Below is a small trained network, with its code and all its weights. Each question gives an input and a target symbol and asks what happens when units are switched off, that is, made to give their printed mean instead of their output.

import numpy as np


def w(rows, s, z=0):
    codes = np.array(rows[::2]) - 128.0
    scale = np.full(codes.shape[1], s)
    scale[-1] = z or s
    return codes * scale


def norm(h):
    return h / np.sqrt((h * h).mean(-1, keepdims=True) + 1e-5)


def f(y):
    return np.maximum(y, 0)


def softmax(a):
    e = np.exp(a - a.max(-1, keepdims=True))
    return e / e.sum(-1, keepdims=True)


def log_softmax(a):
    a = a - a.max(-1, keepdims=True)
    return a - np.log(np.exp(a).sum(-1, keepdims=True))


def net(x, mask):
    ids = ['ηλξτφψ'.index(c) for c in x.split()]
    T = len(ids)
    res = E[ids] + P[:T]
    r = norm(res)
    for j in range(3):
        rows = slice(2 * j, 2 * j + 2)
        q, k, v = (r @ M[0][rows].T for M in (Q, K, V))
        z = softmax(np.where(np.tri(T) > 0, q @ k.T / 2**0.5, -1e9)) @ v
        o = O[0][rows]
        res = res + np.where(mask[j], z, o[:, -1]) @ o[:, :-1]
    y = f(norm(res) @ A[0][:, :-1].T + A[0][:, -1])
    res = res + np.where(mask[3:11], y, B[0][:, -1]) @ B[0][:, :-1]
    return log_softmax(norm(res)[-1] @ U[:, :-1].T + U[:, -1])


Q, K, V, O, A, B = {}, {}, {}, {}, {}, {}
E = w([
[56,195,99,56],'η',
[112,169,178,43],'λ',
[64,109,133,124],'ξ',
[255,152,98,39],'τ',
[174,184,58,117],'φ',
[154,115,97,102],'ψ',
],0.02)
P = w([
[128,54,20,43],'0',
[118,4,125,73],'1',
[145,168,10,107],'2',
[106,33,138,88],'3',
[144,207,37,154],'4',
[106,57,149,109],'5',
[154,226,63,182],'6',
[102,77,159,123],'7',
[169,227,91,211],'8',
[115,87,163,131],'9',
],0.014)
Q[0] = w([
[91,156,77,154],'h1',
[172,159,160,183],'h1',
[199,157,172,38],'h2',
[249,128,20,154],'h2',
[101,141,39,79],'h3',
[97,173,114,90],'h3',
],0.016)
K[0] = w([
[164,65,167,155],'h1',
[136,90,84,107],'h1',
[184,187,189,40],'h2',
[206,76,98,150],'h2',
[1,186,105,129],'h3',
[113,130,136,111],'h3',
],0.016)
V[0] = w([
[163,70,31,132],'h1',
[41,106,91,139],'h1',
[9,92,111,3],'h2',
[135,64,24,101],'h2',
[113,199,130,182],'h3',
[233,130,202,76],'h3',
],0.0071)
O[0] = w([
[98,70,17,213,204],'h1',
[94,86,70,211,147],'h1',
[204,235,254,210,254],'h2',
[116,145,90,209,229],'h2',
[172,78,185,104,91],'h3',
[115,159,108,185,73],'h3',
],0.006,0.0063)
A[0] = w([
[173,178,36,81,17],'n1',
[117,186,89,56,129],'n2',
[194,150,189,194,57],'n3',
[106,8,151,111,2],'n4',
[145,99,211,150,128],'n5',
[93,188,75,163,198],'n6',
[218,157,79,188,45],'n7',
[200,60,129,104,44],'n8',
],0.014,0.0036)
B[0] = w([
[2,18,147,153,254],'n1',
[161,97,88,189,220],'n2',
[44,135,196,237,146],'n3',
[139,182,222,183,146],'n4',
[81,126,89,56,159],'n5',
[160,110,114,67,240],'n6',
[45,253,209,106,224],'n7',
[212,205,196,174,164],'n8',
],0.0077,0.0099)
U = w([
[164,175,116,249,66],'η',
[144,194,90,138,55],'λ',
[115,70,76,135,254],'ξ',
[108,65,169,194,22],'τ',
[119,90,160,86,31],'φ',
[177,77,130,151,154],'ψ',
],0.013,0.0047)

Each question gives the input, a string of symbols that net reads in full, and the target symbol t.
The units are the heads (2 rows each of Q, K, V and O) and the neurons (one row each of A and B). Each row of codes is followed by its name. A weight is (code - 128) times the scale printed after its matrix; where a second scale follows, it is the last column's (O, A, B and U).
mask holds one flag per unit, heads first, then neurons. A switched-off unit (its flag False) gives its mean, the last column of its rows in O or B, instead of its output. The means were averaged over made-up inputs and are rounded, as every weight is.
A unit's drop is (log p(t) with every unit on - log p(t) with that unit switched off) / (log p(t) with every unit on - log p(t) with every unit switched off).
The circuit of an input: a set's keep is (log p(t) with only the set's units on - log p(t) with every unit switched off) / (log p(t) with every unit on - log p(t) with every unit switched off). Starting from all 11 units, units are removed one at a time, each time the one whose removal leaves the highest keep (on an exact tie, the one counted first), for as long as the keep stays at least 0.8.
units of the circuit, in order: the units of the circuit, biggest drop first
top k neurons: the k neurons with the biggest drops, biggest first
heads that matter: for each layer, one digit per head in row order, 1 if its drop is at least 0.15 and else 0, layers parted by /
drop of u: that unit's drop, to one decimal
input φ τ τ φ ξ φ, target τ: top 2 neurons -> n1, n8
input τ φ φ φ φ η, target λ: units of the circuit, in order -> n1
input φ φ λ η, target λ: units of the circuit, in order -> n1, h2
input η ξ λ, target ξ: units of the circuit, in order -> n7, n1
input τ λ ψ ξ φ φ ξ φ η, target ξ: heads that matter -> 011
input λ φ λ φ φ φ τ, target ξ: units of the circuit, in order -> h2, n1
input φ ξ φ η φ ψ, target η: units of the circuit, in order -> n1, n6
input λ τ φ ξ φ φ ψ, target ξ: top 2 neurons -> n1, n8
input ξ η λ ξ λ φ ξ τ λ φ, target τ: units of the circuit, in order -> n1, h3
input ξ η λ, target ξ: top 3 neurons -> n7, n1, n2
input φ η φ φ φ φ ξ, target ξ: units of the circuit, in order -> h2, n7, n6
input τ τ λ τ φ ξ ξ λ ξ, target λ: top 3 neurons -> n1, n6, n2
input φ λ ξ ψ ξ, target λ: drop of n6 -> 0.3
input λ τ τ ψ ξ, target ξ: drop of n8 -> 0.1
input ξ ψ φ φ η, target ξ: drop of n5 -> 0.0
input φ λ φ τ ψ, target ξ: drop of n1 -> 0.7
input φ ξ τ, target ξ: units of the circuit, in order -> n1
